How the states are linked:
mim: ze>veb, sa>tor, ri>tad
dev: ze>vub, sa>zit, ri>nim
sur: ze>kam, sa>tad, ri>lav
tor: ze>lav, sa>kam, ri>tik
dom: ze>gem, sa>mol, ri>tad
pid: ze>vig, sa>vof, ri>vik
gem: ze>kez, sa>sur, ri>veb
giz: ze>dod, sa>zag, ri>nel
nif: ze>zes, sa>veb, ri>fim
zag: ze>tez, sa>nos, ri>tet
fal: ze>fal, sa>giz, ri>duf
lav: ze>nim, sa>lag, ri>tad
lag: ze>tik, sa>dom, ri>niv
dek: ze>niv, sa>bof, ri>bas
nit: ze>dit, sa>fal, ri>zor
kig: ze>lav, sa>kop, ri>mut
kam: ze>lag, sa>zes, ri>dek
fas: ze>lel, sa>pek, ri>nuz
zib: ze>lav, sa>bav, ri>zes
kop: ze>lag, sa>fen, ri>vub
lel: ze>tez, sa>tez, ri>dof
tet: ze>nuz, sa>pud, ri>nos
bal: ze>pim, sa>sur, ri>tas
dof: ze>fal, sa>poz, ri>dod
tad: ze>dek, sa>niv, ri>tor
suv: ze>tek, sa>res, ri>sot
nel: ze>los, sa>giz, ri>res
geg: ze>zit, sa>nel, ri>suv
nik: ze>dop, sa>nif, ri>mog
dit: ze>mul, sa>vub, ri>sok
bop: ze>gam, sa>kez, ri>vig
pim: ze>dek, sa>tik, ri>fot
los: ze>suv, sa>dod, ri>nis
sot: ze>zor, sa>nol, ri>zor
nol: ze>lel, sa>tek, ri>nim
tek: ze>geg, sa>nis, ri>los
vub: ze>vub, sa>mul, ri>fen
nem: ze>keb, sa>tov, ri>geg
gis: ze>kig, sa>gis, ri>nim
fen: ze>dev, sa>dit, ri>kam
res: ze>nis, sa>lel, ri>giz
feb: ze>nos, sa>bop, ri>zun
bof: ze>bas, sa>tek, ri>dit
nis: ze>nel, sa>tez, ri>dod
keb: ze>poz, sa>tek, ri>zit
pud: ze>feb, sa>vof, ri>gam
gam: ze>zun, sa>pid, ri>vof
tez: ze>giz, sa>gam, ri>dop
vig: ze>vof, sa>mol, ri>kez
kez: ze>pid, sa>nik, ri>nis
duf: ze>dof, sa>dof, ri>nof
vik: ze>kez, sa>zib, ri>dop
nuz: ze>zag, sa>feb, ri>pek
fim: ze>sur, sa>tik, ri>tas
mul: ze>bof, sa>zor, ri>dit
zun: ze>pud, sa>vig, ri>bop
dop: ze>bav, sa>niv, ri>zib
veb: ze>dom, sa>lav, ri>sur
poz: ze>nof, sa>geg, ri>nem
dod: ze>nel, sa>fas, ri>tez
mog: ze>zib, sa>gem, ri>nif
bug: ze>tas, sa>nim, ri>gis
tik: ze>tad, sa>lag, ri>kam
mut: ze>gis, sa>vub, ri>kop
zor: ze>sok, sa>duf, ri>fal
bas: ze>fen, sa>nit, ri>mul
mol: ze>vik, sa>mog, ri>nik
nos: ze>pek, sa>gam, ri>pud
niv: ze>kam, sa>fot, ri>pim
sok: ze>giz, sa>keb, ri>sot
nim: ze>keb, sa>dev, ri>tov
fot: ze>bal, sa>gis, ri>bug
zes: ze>mog, sa>dom, ri>bav
bav: ze>bop, sa>tas, ri>dom
tov: ze>kop, sa>bas, ri>dev
pek: ze>zib, sa>zun, ri>feb
tas: ze>fot, sa>mut, ri>mut
vof: ze>bop, sa>vik, ri>pid
nof: ze>nol, sa>zit, ri>keb
zit: ze>nem, sa>los, ri>tek

The rows follow the links: the fewer symbols apart two states are, the more alike their rows tend to be.

Each row is also shifted at random along 6 hidden directions that mean nothing.

Some states, each with a row of numbers:
dit: -22   -1    6    1   13   -6    1  -11    0   -5    7  -11  -10  -27   18   17  -10    1   17    4   -9  -25  -21    4    3   11   -8    9   13   -2   -9    8   14   -9    4  -10   -6   13   -8    8  -10   -8    6    2   -1    7    5  -30   15   -4  -12    8   -8  -14   -7    5  -12
mim:   2    9    2    0   10   12    0   10    4   18    6   -1   -3   23   -8  -20   17    5   -8    3    6    8   19   11    5  -18   -4   -1  -15    3   16   -5    8   -2    1   25   -6    5   13    5   10    2   -8   -3  -14   -9   14   19   -3  -13   -1   -9    7   11  -14    5    8
dek: -44    3    7    2   15   10    4    7    0   18   -4   -8   -1    2   -2  -10   17    0    5    5    2  -15    2   17    6  -10  -12   10   -4    3   14   -8   14    1    2   25    0   19    9   14   14   -9   -3   -1  -18   -8   27  -14    8   -8  -18  -13  -11   -6  -25    9  -14
fal:  22   15   13    3   14  -27  -28   17  -19  -16    5  -29   -9  -11   10    0  -22    8   15  -13   -9    0   13   10    7   15   10    1  -18    4   10    6    5  -18   -2  -23    3  -15  -15   -6   -2   12   25   -6    4   17   -4    6    3  -21    6    0    3   18   -8    1    4
nof:  -2   17  -13   15   -5   -5   -2    0    9   -7   12   -9    7  -14    1    3   -1   -9  -19   12    2   17   -5   -7   11   11    7    0  -18   -8    8  -12   13   -6   -8   -5   -1  -12    1    3   -6    7    2    6    1   -9   -5   11    6   -5   22   -6  -17   21   -5  -15    8
poz:  10   24  -14   21   -7   14  -17   13  -11   10   -9  -16   -8    5   -4   12   18    0   19   10  -22    2  -15   26   25  -22   11   17   -5    8   -3   -2  -16  -19   12    8   -3    2   -9   -9    7   22    5   19   -7   -1   30    4  -22  -25   21    5  -15   -3    2    5   20
mog:   5   -6   -8  -12   -9    8   19  -22   24    3   20   30    0   23   13    9    1    3  -14    0   17    7  -12  -10  -13  -12   -7  -10   11   -1  -19   -2    9    3    1   18  -30  -25    9    0  -17   -1  -39  -21   17    3  -25    1    3   27  -15   -6   11   10   14  -23   -2
tas: -13   -8    8  -13  -11   -2    8   -1  -14  -13  -19   -3   15   -4  -14    3  -12  -24   -7   -4    3    5   14   -5   -5    1    6   -1   -4   -1   10   -1   -7    4    6   -7   16  -13    7  -14   10   -2   -7   -2    0   -3  -13   -2    0    7    1    4   12    3    0  -18  -11
vik: -54    8    7   -3   -5   10  -14    4   -1   -1    4   -2  -25  -21   11   19  -17  -11   -3   -6   -7   -8   -3    4   -6    1   -4   -1   -3    6    9   19   -7    1    1    8  -14   -4  -14  -11   12   26  -14    3    5   20   12    1  -10    5   10    4   12   -6   10  -15   13
giz: -11   -7    6    1   -1   -4    8    6    4   -8    5   11    8   15    0   -4   -6   19   -1    1   -4    4  -16  -21   10    2    0  -17    7    2  -18    4    8    6   12  -17  -11  -10   12   -5  -15   -1   -4  -12   10    7  -26    2  -14    9   -7   -1   -6   12   -1   -5    0
tek:  13    8  -14   16   -4   16   -2    6    9    2   17   -2    2    2   -5    8    6    6  -10   14  -15    4  -18  -10   21   -3    6   -9   -1   -5   -2   11    8   -4   11    3  -12    2    2   -7  -11    7   -8   20    1  -10   -3   12  -20   -3   11   13   -1    3    4   -2   19
kez:  30  -11   -6  -11  -13   15   -2   -9   -4    9    1   12  -26   28    5   -1   17   17   14  -10  -10   -2   14   12  -13  -16    9    2   11    0  -17    8  -29    1   -2   14   -5   -9  -20  -10   -8   10  -17    5    3   13   -3   18  -13   15    6   16   26  -21   22   10    6
vub: -21  -17   -7  -11   12    8   21  -18   -1  -13    8   -3   10   17    5  -14    9  -12   -9    0    5    5   33  -16  -20   12   12  -14    7  -23    4    8   21   -5  -21  -11   -3   10    6    2  -19  -19   -5   12    4  -23  -27   25    9    7   -7   24   32   -2    4    6   -1
los: -69    1   -7   11   -8   13    5    0   27   24   24   26   26   17    0   10   11    1  -16   17   18    7  -13  -20   23    2   -1  -24    4    0  -23   -9   13   14   11    7  -12   -2   22    4  -16   -4  -15   -9   12   -8   -2   -2  -12    3  -12  -18  -17   19   -2   -1   -1
nel:  24   -8   -1    9  -11    1    1    2    9   11   10   18    6   11  -11   -1    0   31    5    7   -6  -12  -14  -11   21   -4   -4   -9   10    9  -17    0  -13   14   18   -4    6   -5   -3   -4  -13   -6   -1  -10    0    8  -10  -16  -10   10   -7   -4  -14   -2   -1    5  -11
sur:  29   17    5    1   -3   -9   -9   -7   24   23   17   22   16   -7    7   24  -11   -7   -6    3   27   -5  -30   11   16   -3  -21   -3    7   16  -22  -11   18   -2   20   20  -18   -4   18    9    0   -2  -15  -28   12    9   23  -40   19  -13  -30  -33  -26    9  -12   -8  -16
res: -39  -14   -7    3   -7   12   33    1    5  -13   -1   20    5   20   -2   -6   -1   13  -20   15  -10   11  -35  -33    4  -12   -6  -19   10   -7  -12    8    8    9   19   -1  -26  -10   23   -3  -18   -3  -30   -5    9   -3  -43   13  -25   28   -2   10    1    9   10  -23   12
dof: -24   23    3    9    4  -17  -12    7   -6  -17   -3   -3    8   -6   20   17  -17   -4    4    5   -6   11  -40    6   14    2    0    2   -3    7  -22    0   18  -14   16  -18  -28  -19   16    1  -12   16   -4  -12   17   14   -6   -9   -4  -21   -2  -11  -20   22    0  -19   13
tik: -13   23    7    4   14   11  -12   15    5   14    4   -4   12    5    8   10   -7  -14  -11    6   10    0  -12   14    9   -7  -10   -6   -4   11   -2    4   25   -7   16   20  -27   12   29    4    8   10  -15   -4    3   -5   30   -2   -6  -36  -20  -12   -6   17  -10   -4   12
vig: -60    5    7  -10    0   -9  -19   -8   18    5   24    6   -5  -41    7    6  -25  -18  -14  -12   21   -2   20  -16  -18   41   -5   -8  -15    1   17    1    4   15  -25   -7   13   -4  -16    0   10    8   14   -5    5   13    4   -5   24   12   10  -22   -2    8   -3   -1   -9
nol:  17   -5  -21    5   -9    2   21   -9    6   -9    8    2   10   24  -17  -25   24   11  -20    9    2   31   20  -16    5   -2   18    2  -19  -18   14  -21   -3    4  -15   -4   18  -23   -4   -3  -15   -6    8    5  -11  -20  -38   38    0   26   26    4    3   18    0   -7   -3
duf: -26    2    2    3   -2  -20   16   -1   -5  -26  -11   -5  -10  -20    0   -4   -8    8   -4    4  -11   10  -21   -3   -3   -4   -3   25  -18   -4   19  -18    1   -1   -3   -6    8  -27   -5    4    6   -1   11  -13   -9   10  -34   -5   10   28   21   -6  -19    6  -11  -28   -9
gem:  -7   -4    4  -11   -3   11    7    3   11    7   15    3  -22    5  -17  -22   11   10  -17   -7    8    0   28   -1   -4  -11   -3    5  -22   -1   35   -8   -9   12   -8   34   10  -17  -12   -4   13    5  -11   -7  -20    6  -11   16    4   32   10   -9   18    7   -8   -7   -9
niv:  14   14   17    2    7   -9  -13    9    9    7    8    0   11  -31   -4   20  -24  -15  -11    6   20  -10  -16    4    9   10  -19   -4   -5   15   11   -1   26    0   17   10   -5    5   17    3   14    0   -3  -11    2    5   21  -35   16  -14  -21  -27  -19   12  -21  -14  -12
zes:  52   14   12   -7    4   11  -37   11   -3   24   16   -6  -10   20    2   -3    5   14   12  -12    7   -5   37   29    9   -8   15  -12   -8   10   -3   14   -3   -9    5   20  -11   -2  -13  -11   -1   21   -8   -6    6   17   27   19   -9  -25   -7   -3   25    9    4   17    5
dev: -108     6    -6     9    -5    15    -9    -1     9    25     5    -8    21   -15    -5    15    12   -29     1    13    12    -7    15     5    16    11     7    -3    -5    -4     4   -11     9     5    -8     6    13    23     0     3     7    -4    12    16    -8   -18    38    -9    11   -16    -4   -12   -10    -1   -16    18   -16

From each start, follow one symbol. Which state do you reach?
Answers are names.
 12   10  -20   16  -13   15   -4    7   -7    4  -11  -13  -11    7  -13    2   29    4   11   16  -21    7   -3   21   15  -24   14   18   -9   -2    5   -4  -20  -10    3   14    7    5   -9   -4    4   11    2   25  -12   -7   18   12  -17   -8   27    9   -7  -11    4    9   13
sa -> tek
 -4   -2    3   -9    4    6   18    0   15   -1   18   11   -6    5  -14  -18    8    2  -31    3   15   10   14  -11   -9   -7  -10    3  -22   -5   34  -10   10   12   -4   31    0  -15    6    1   12    0  -14   -9  -18   -7  -19   12   10   32    2  -13   13   15  -14  -18  -12
sa -> lav
 19    5    3    2    0    5    7    4    7    5    2    3    1  -10  -14    0    0   -8  -17    2    9    1   -4    1    0  -10  -12    3  -12    3   22   -5    6    3    6   24    1    1    9    2   14   -2  -12   -4  -10   -7    5   -8    4    5   -3  -11   -1    5  -11  -15   -6
ri -> tad
-22   -8    4    0   21    5    7   -2   -2  -17   15  -21   -8    4   10  -17    1    2   -7   -1   -9   -7   19  -10  -11   11    4   -9   -7  -19   17   16   26   -9  -15   -2   -5   14   -2    1  -12   -7    3   18   -7  -13  -19   25    3    5    2   25   25    1   -7    8   11
ri -> dit
  3    8   14   -8   -6   -1   -7   18  -23  -17  -25  -16    6  -18  -19    2  -21  -22   -6   -3   -3    0    9    2    0   -1    3    0  -15    7   27    9   -7   -1   18   -4   14   -7    3  -12   24    9   -2    4   -4    2   -1   -6   -7   -7    7    1    9    4   -3  -23    1
ri -> tas
-12    3    9    0   12  -15  -11   -4   -4   -7    4  -18  -10   -9   20    3   -5   10   25   -7   -5  -14   -5   13    6    6    2    8    1    1   -6   -1    9  -15   -2  -12   -2   -4  -13    6   -9   -2   17   -7   -3    8   -1  -13   18   -8  -10   -4   -7   -3  -10    9  -11
ze -> dit
  5    5    9   -6   -9    2   -9    5    1    1    6    3  -24  -32    1   17  -22    3   -2   -4   -5  -20  -19    3   -1   -2  -14    6   -7   15   14   14   -7    6   15   17   -4  -12  -19   -7   22   21  -11   -6   -4   28    9  -24    0   17    5  -10   -5   -8    1  -20   -5
ze -> lav
 -3   -9  -23    0  -21   11   14  -23    4   23  -20   20   28   29   -3   14   35  -15   14   12    9    9    1   18    4  -21   14   13   23   -7  -34  -27  -21   -3    2    4    8    5   10    2  -11  -19  -12    4    9  -27   17   -5    3   -3  -12   -1   -9  -18   14   10   -9
ri -> tov
  6   -3   -5   14  -10    7    0    5   11    9   12    6   -2   -7  -15    7    6   19   -2   14  -12   -9  -25  -10   29   -8    2   -1    1    3    3   -2   -8    7   15    4   10   -6   -9   -3   -4    1    4    5  -11    6   -3  -13  -12   13   10   -3  -20   -2   -6   -3   -3
ze -> tek
-12   15   16    0    7   -3   -4   16   -7   -7   -9   -7   15   -7   -9    4  -21  -23  -16   -1   12    7    1   -2   -1    5   -5   -7  -15    8   16    8   22   -5   14    1   -4    2   26   -2   13    4   -9   -5    4   -4   11   -3    1  -20  -11  -10    3   19  -12  -20    3
ze -> dek
-60  -15    1  -20  -15    6   18   -9   10   10   -4   21   -6    7  -14   -7   13   -2  -13   -6   21   -1   22   -1  -13  -10   -5    3  -13   -1   15  -19  -18   22   -8   28   17  -20   -6   -2   19   -3  -17  -24  -10    5  -11    2   10   41    0  -20   10    1   -3  -14  -25
ze -> bop
 46   -6   -4  -14  -12    0  -11   -7  -11   12  -22    4   26   38    0    7   15  -14   20   -6   13   11   31   18    0  -11   24   -6   18    2  -33   -6  -19   -5    2  -15   10   -4    8  -10  -11   -5   -5   -4   19   -8   11    7   -3  -24  -17    1   13   -5   21   13   -6
sa -> nim
-47   -8    4   -4   10    3   -2   -6    7   12   10  -11    5   -6   -2  -10   12   -6    5    1   11  -16   32    2   -1    9    7   -1   -5  -11   12   -3    9    5  -17    4   19   18  -10    8   -1  -13   15    5  -11  -13   11   -3   19   -3  -11   -3    9   -7  -16   23  -22
ze -> dev
